Below is a small trained network, with its code and all its weights. Each question gives an input and a target symbol and asks what happens when units are switched off, that is, made to give their printed mean instead of their output.

import numpy as np


def w(rows, s, z=0):
    codes = np.array(rows[::2]) - 128.0
    scale = np.full(codes.shape[1], s)
    scale[-1] = z or s
    return codes * scale


def norm(h):
    return h / np.sqrt((h * h).mean(-1, keepdims=True) + 1e-5)


def f(y):
    return y / 2 * (1 + np.tanh(0.7978845608 * (y + 0.044715 * y**3)))


def softmax(a):
    e = np.exp(a - a.max(-1, keepdims=True))
    return e / e.sum(-1, keepdims=True)


def log_softmax(a):
    a = a - a.max(-1, keepdims=True)
    return a - np.log(np.exp(a).sum(-1, keepdims=True))


def net(x, mask):
    ids = ['ΓΣΩαβηθλμτφ'.index(c) for c in x.split()]
    T = len(ids)
    res = E[ids] + P[:T]
    q, k, v = (norm(res) @ M[0].T for M in (Q, K, V))
    z = softmax(np.where(np.tri(T) > 0, q @ k.T / 3**0.5, -1e9)) @ v
    res = res + np.where(mask[0], z, O[0][:, -1]) @ O[0][:, :-1]
    y = f(norm(res) @ A[0][:, :-1].T + A[0][:, -1])
    res = res + np.where(mask[1:13], y, B[0][:, -1]) @ B[0][:, :-1]
    return log_softmax(norm(res)[-1] @ U[:, :-1].T + U[:, -1])


Q, K, V, O, A, B = {}, {}, {}, {}, {}, {}
E = w([
[144,140,107],'Γ',
[103,137,168],'Σ',
[155,140,123],'Ω',
[132,135,122],'α',
[111,135,178],'β',
[52,39,254],'η',
[98,108,96],'θ',
[130,125,173],'λ',
[118,92,102],'μ',
[150,116,187],'τ',
[153,6,40],'φ',
],0.027)
P = w([
[83,138,157],'0',
[203,125,88],'1',
[100,85,250],'2',
[210,115,78],'3',
[212,104,96],'4',
[186,90,97],'5',
[104,60,252],'6',
[236,119,65],'7',
[90,42,219],'8',
[130,72,138],'9',
],0.0039)
Q[0] = w([
[253,104,201],'head 1',
[140,103,182],'head 1',
[193,210,179],'head 1',
],0.007)
K[0] = w([
[135,26,114],'head 1',
[146,80,124],'head 1',
[121,5,174],'head 1',
],0.013)
V[0] = w([
[72,254,67],'head 1',
[70,25,61],'head 1',
[157,124,226],'head 1',
],0.0082)
O[0] = w([
[85,248,127,3],'head 1',
[72,113,94,195],'head 1',
[160,128,109,165],'head 1',
],0.014,0.0051)
A[0] = w([
[186,85,120,70],'neuron 1',
[122,121,123,86],'neuron 2',
[103,136,191,145],'neuron 3',
[148,112,158,102],'neuron 4',
[75,135,104,175],'neuron 5',
[195,190,218,64],'neuron 6',
[213,69,152,38],'neuron 7',
[133,72,129,142],'neuron 8',
[125,87,92,129],'neuron 9',
[24,38,118,242],'neuron 10',
[148,251,158,1],'neuron 11',
[198,118,124,101],'neuron 12',
],0.013,0.0054)
B[0] = w([
[101,128,156,153],'neuron 1',
[169,112,150,124],'neuron 2',
[130,120,50,146],'neuron 3',
[151,134,151,139],'neuron 4',
[119,194,129,135],'neuron 5',
[133,174,52,134],'neuron 6',
[93,142,181,168],'neuron 7',
[184,125,137,184],'neuron 8',
[137,65,105,159],'neuron 9',
[195,161,1,255],'neuron 10',
[37,80,107,131],'neuron 11',
[125,129,126,139],'neuron 12',
],0.0079,0.015)
U = w([
[101,115,56,247],'Γ',
[81,160,122,90],'Σ',
[115,57,59,69],'Ω',
[249,226,173,141],'α',
[133,81,67,124],'β',
[148,141,190,252],'η',
[192,99,196,183],'θ',
[74,120,76,8],'λ',
[87,130,96,64],'μ',
[100,57,156,188],'τ',
[174,158,113,19],'φ',
],0.012,0.0037)

Each question gives the input, a string of symbols that net reads in full, and the target symbol t.
The units are the heads (3 rows each of Q, K, V and O) and the neurons (one row each of A and B). Each row of codes is followed by its name. A weight is (code - 128) times the scale printed after its matrix; where a second scale follows, it is the last column's (O, A, B and U).
mask holds one flag per unit, heads first, then neurons. A switched-off unit (its flag False) gives its mean, the last column of its rows in O or B, instead of its output. The means were averaged over made-up inputs and are rounded, as every weight is.
A unit's drop is (log p(t) with every unit on - log p(t) with that unit switched off) / (log p(t) with every unit on - log p(t) with every unit switched off).
The circuit of an input: a set's keep is (log p(t) with only the set's units on - log p(t) with every unit switched off) / (log p(t) with every unit on - log p(t) with every unit switched off). Starting from the 12 units with the biggest drops (on a tie, the unit counted first), units are removed one at a time, each time the one whose removal leaves the highest keep (on an exact tie, the one counted first), for as long as the keep stays at least 0.8.
units of the circuit, in order: the units of the circuit, biggest drop first
top k neurons: the k neurons with the biggest drops, biggest first
drop when u is switched off: that unit's drop, to one decimal
input β α Ω, target α: units of the circuit, in order	head 1; neuron 6; neuron 10
input λ λ Γ β Ω Γ, target α: units of the circuit, in order	head 1; neuron 10
input β β β Ω τ θ Γ, target θ: units of the circuit, in order	neuron 10; head 1; neuron 7; neuron 3
input Ω β τ Γ Ω, target θ: units of the circuit, in order	neuron 10; neuron 7
input β τ λ λ, target θ: units of the circuit, in order	neuron 10; head 1
input τ β β Σ Σ, target α: units of the circuit, in order	head 1
input Ω φ β β μ, target θ: units of the circuit, in order	head 1; neuron 10; neuron 7
input β θ τ α, target θ: top 3 neurons	neuron 10; neuron 3; neuron 7
input Γ Σ β, target α: top 3 neurons	neuron 6; neuron 10; neuron 3
input β Σ η λ τ τ Σ, target θ: units of the circuit, in order	head 1; neuron 10
input λ β θ β β Σ, target α: units of the circuit, in order	head 1; neuron 9
input τ Ω β β Γ β, target α: top 2 neurons	neuron 6; neuron 9
input Σ β Γ, target α: top 2 neurons	neuron 10; neuron 6
input β Γ α, target α: top neuron	neuron 6
input β τ λ β, target θ: drop when head 1 is switched off	1.0
input τ λ θ τ β τ η α, target θ: drop when neuron 10 is switched off	0.5
input λ β η τ τ Ω, target θ: drop when neuron 7 is switched off	0.1
